Below is a small trained network, with its code and all its weights. Each question gives an input and a target symbol and asks what happens when units are switched off, that is, made to give their printed mean instead of their output.

import numpy as np


def w(rows, s, z=0):
    codes = np.array(rows[::2]) - 128.0
    scale = np.full(codes.shape[1], s)
    scale[-1] = z or s
    return codes * scale


def norm(h):
    return h / np.sqrt((h * h).mean(-1, keepdims=True) + 1e-5)


def f(y):
    return np.maximum(y, 0)


def softmax(a):
    e = np.exp(a - a.max(-1, keepdims=True))
    return e / e.sum(-1, keepdims=True)


def log_softmax(a):
    a = a - a.max(-1, keepdims=True)
    return a - np.log(np.exp(a).sum(-1, keepdims=True))


def net(x, mask):
    ids = ['ΓΦαεζηθλμξτ'.index(c) for c in x.split()]
    T = len(ids)
    res = E[ids] + P[:T]
    u = 0
    for l in range(3):
        q, k, v = (norm(res) @ M[l].T for M in (Q, K, V))
        z = softmax(np.where(np.tri(T) > 0, q @ k.T / 2**0.5, -1e9)) @ v
        res = res + np.where(mask[u], z, O[l][:, -1]) @ O[l][:, :-1]
        u += 1
        y = f(norm(res) @ A[l][:, :-1].T + A[l][:, -1])
        res = res + np.where(mask[u : u + 8], y, B[l][:, -1]) @ B[l][:, :-1]
        u += 8
    return log_softmax(norm(res)[-1] @ U[:, :-1].T + U[:, -1])


Q, K, V, O, A, B = {}, {}, {}, {}, {}, {}
E = w([
[121,156,128,99],'Γ',
[153,131,123,154],'Φ',
[183,131,119,215],'α',
[133,134,133,138],'ε',
[148,146,104,100],'ζ',
[109,172,112,40],'η',
[216,93,44,164],'θ',
[135,126,137,155],'λ',
[138,152,95,68],'μ',
[178,116,78,134],'ξ',
[44,112,117,7],'τ',
],0.014)
P = w([
[247,116,125,75],'0',
[164,123,109,175],'1',
[159,188,112,166],'2',
[183,107,171,83],'3',
[158,121,97,169],'4',
[138,193,111,158],'5',
[144,136,187,79],'6',
[113,105,108,199],'7',
[112,201,115,164],'8',
[143,121,175,91],'9',
],0.013)
Q[0] = w([
[54,3,72,14],'0.h1',
[34,75,163,181],'0.h1',
],0.0052)
K[0] = w([
[254,119,41,173],'0.h1',
[95,15,40,242],'0.h1',
],0.0063)
V[0] = w([
[90,79,106,124],'0.h1',
[106,133,254,104],'0.h1',
],0.0049)
O[0] = w([
[108,254,127,41,17],'0.h1',
[90,74,186,208,6],'0.h1',
],0.0053,0.0013)
A[0] = w([
[116,93,182,85,248],'0.n1',
[137,175,132,88,58],'0.n2',
[117,182,17,83,234],'0.n3',
[94,254,113,130,61],'0.n4',
[86,228,135,166,99],'0.n5',
[200,190,14,86,178],'0.n6',
[117,104,137,21,146],'0.n7',
[63,83,214,175,97],'0.n8',
],0.0072,0.0017)
B[0] = w([
[234,201,87,208,183],'0.n1',
[127,82,192,178,164],'0.n2',
[135,94,164,253,242],'0.n3',
[198,203,70,184,185],'0.n4',
[210,48,116,175,169],'0.n5',
[141,106,134,160,254],'0.n6',
[165,113,144,189,224],'0.n7',
[210,124,44,141,134],'0.n8',
],0.0055,0.006)
Q[1] = w([
[78,33,103,254],'1.h1',
[27,69,9,181],'1.h1',
],0.0053)
K[1] = w([
[144,254,238,56],'1.h1',
[33,182,121,84],'1.h1',
],0.0059)
V[1] = w([
[67,48,42,218],'1.h1',
[199,214,185,253],'1.h1',
],0.0064)
O[1] = w([
[4,124,39,214,123],'1.h1',
[3,26,198,136,254],'1.h1',
],0.0055,0.0076)
A[1] = w([
[69,42,136,48,142],'1.n1',
[93,22,165,208,185],'1.n2',
[190,126,152,152,252],'1.n3',
[104,125,173,108,202],'1.n4',
[63,163,235,133,138],'1.n5',
[185,129,255,133,244],'1.n6',
[45,171,161,134,145],'1.n7',
[82,99,121,138,119],'1.n8',
],0.0088,0.0028)
B[1] = w([
[162,74,81,145,154],'1.n1',
[123,167,162,141,254],'1.n2',
[94,63,62,45,197],'1.n3',
[152,81,150,198,149],'1.n4',
[177,90,183,93,159],'1.n5',
[255,86,71,140,208],'1.n6',
[174,137,147,126,143],'1.n7',
[148,170,130,102,146],'1.n8',
],0.0083,0.012)
Q[2] = w([
[65,174,253,76],'2.h1',
[214,35,126,227],'2.h1',
],0.0058)
K[2] = w([
[192,233,36,85],'2.h1',
[78,59,2,68],'2.h1',
],0.0054)
V[2] = w([
[210,102,69,132],'2.h1',
[143,143,241,255],'2.h1',
],0.0056)
O[2] = w([
[2,166,201,17,254],'2.h1',
[202,138,132,81,153],'2.h1',
],0.0065,0.0062)
A[2] = w([
[192,143,64,118,179],'2.n1',
[165,152,122,157,210],'2.n2',
[46,124,34,192,186],'2.n3',
[9,118,178,234,204],'2.n4',
[170,195,70,136,2],'2.n5',
[150,199,110,202,74],'2.n6',
[105,68,171,116,171],'2.n7',
[70,224,158,107,129],'2.n8',
],0.011,0.0016)
B[2] = w([
[170,191,190,12,220],'2.n1',
[59,75,112,106,187],'2.n2',
[14,184,187,151,176],'2.n3',
[105,115,49,53,254],'2.n4',
[69,253,223,88,144],'2.n5',
[116,59,154,98,183],'2.n6',
[137,227,106,246,236],'2.n7',
[166,205,202,93,151],'2.n8',
],0.0068,0.0058)
U = w([
[123,154,103,136,9],'Γ',
[182,94,153,156,125],'Φ',
[98,121,103,115,43],'α',
[106,139,90,119,54],'ε',
[122,103,207,209,154],'ζ',
[174,71,111,11,255],'η',
[101,144,97,120,71],'θ',
[101,127,90,125,120],'λ',
[72,110,120,73,22],'μ',
[77,138,67,105,151],'ξ',
[57,201,224,55,166],'τ',
],0.012,0.0025)

Each question gives the input, a string of symbols that net reads in full, and the target symbol t.
The units are the heads (2 rows each of Q, K, V and O) and the neurons (one row each of A and B). Each row of codes is followed by its name. A weight is (code - 128) times the scale printed after its matrix; where a second scale follows, it is the last column's (O, A, B and U).
mask holds one flag per unit, layer by layer, with each layer's heads first. A switched-off unit (its flag False) gives its mean, the last column of its rows in O or B, instead of its output. The means were averaged over made-up inputs and are rounded, as every weight is.
A unit's drop is (log p(t) with every unit on - log p(t) with that unit switched off) / (log p(t) with every unit on - log p(t) with every unit switched off).
The circuit of an input: a set's keep is (log p(t) with only the set's units on - log p(t) with every unit switched off) / (log p(t) with every unit on - log p(t) with every unit switched off). Starting from the 12 units with the biggest drops (on a tie, the unit counted first), units are removed one at a time, each time the one whose removal leaves the highest keep (on an exact tie, the one counted first), for as long as the keep stays at least 0.8.
circuit, biggest first: the units of the circuit, biggest drop first
k most important neurons: the k neurons with the biggest drops, biggest first
k most important neurons of layer l: the k neurons of layer l with the biggest drops, biggest first
input ζ η Γ μ τ Γ τ τ, target η: 2 most important neurons -> (0.n1; 0.n7)
input τ Φ ζ Γ μ, target ζ: circuit, biggest first -> (0.n3; 2.n4)
input τ λ Φ α ζ, target ξ: 4 most important neurons -> (1.n6; 2.n4; 0.n7; 1.n5)
input τ α τ Φ τ α α λ, target ξ: 3 most important neurons -> (2.n4; 0.n8; 1.n6)
input Φ α ξ Φ ε Φ τ τ, target η: circuit, biggest first -> (1.h1)
input λ η α τ ε, target η: circuit, biggest first -> (0.n3; 1.h1; 1.n3)
input τ τ η Γ α τ α η, target ξ: 2 most important neurons -> (2.n4; 0.n3)
input θ α μ τ Φ, target η: 2 most important neurons -> (0.n1; 0.n5)
input μ τ Φ τ, target Φ: 3 most important neurons -> (0.n7; 1.n1; 1.n3)
input τ Γ η τ η μ η τ ξ, target τ: 2 most important neurons of layer 0 -> (0.n4; 0.n7)
input Φ τ λ, target τ: 3 most important neurons -> (0.n4; 1.n5; 2.n5)
input τ α λ τ η τ α τ, target ξ: 3 most important neurons -> (1.n6; 1.n1; 0.n7)
input λ η τ α Φ, target ξ: 2 most important neurons -> (2.n4; 1.n6)
input α τ ζ, target τ: 2 most important neurons of layer 2 -> (2.n5; 2.n1)
input τ η λ, target τ: 4 most important neurons of layer 0 -> (0.n4; 0.n5; 0.n3; 0.n2)
input λ τ τ Γ Γ, target ζ: 2 most important neurons of layer 0 -> (0.n3; 0.n1)
input τ τ Γ τ θ, target η: most important neuron of layer 1 -> (1.n2)
input τ τ Γ, target τ: 3 most important neurons -> (0.n4; 2.n5; 2.n3)
input τ α ε, target τ: 4 most important neurons -> (0.n4; 1.n5; 1.n4; 0.n5)
input τ τ ε, target τ: 2 most important neurons -> (0.n4; 2.n3)
input Γ ξ Γ τ ε, target η: most important neuron of layer 0 -> (0.n5)
input α ξ τ θ τ Φ Γ μ, target ζ: 2 most important neurons -> (0.n3; 0.n6)
input η τ θ, target τ: 2 most important neurons -> (2.n3; 1.n6)
input θ θ Φ Φ Γ ε Γ τ τ τ, target ζ: 2 most important neurons of layer 1 -> (1.n3; 1.n6)
input τ τ α, target τ: 2 most important neurons of layer 0 -> (0.n4; 0.n5)
input μ η α Γ α η τ α, target η: 2 most important neurons of layer 2 -> (2.n7; 2.n1)
input ζ τ Γ, target τ: 2 most important neurons of layer 0 -> (0.n4; 0.n7)
input α τ η α τ μ, target τ: 2 most important neurons of layer 1 -> (1.n3; 1.n4)
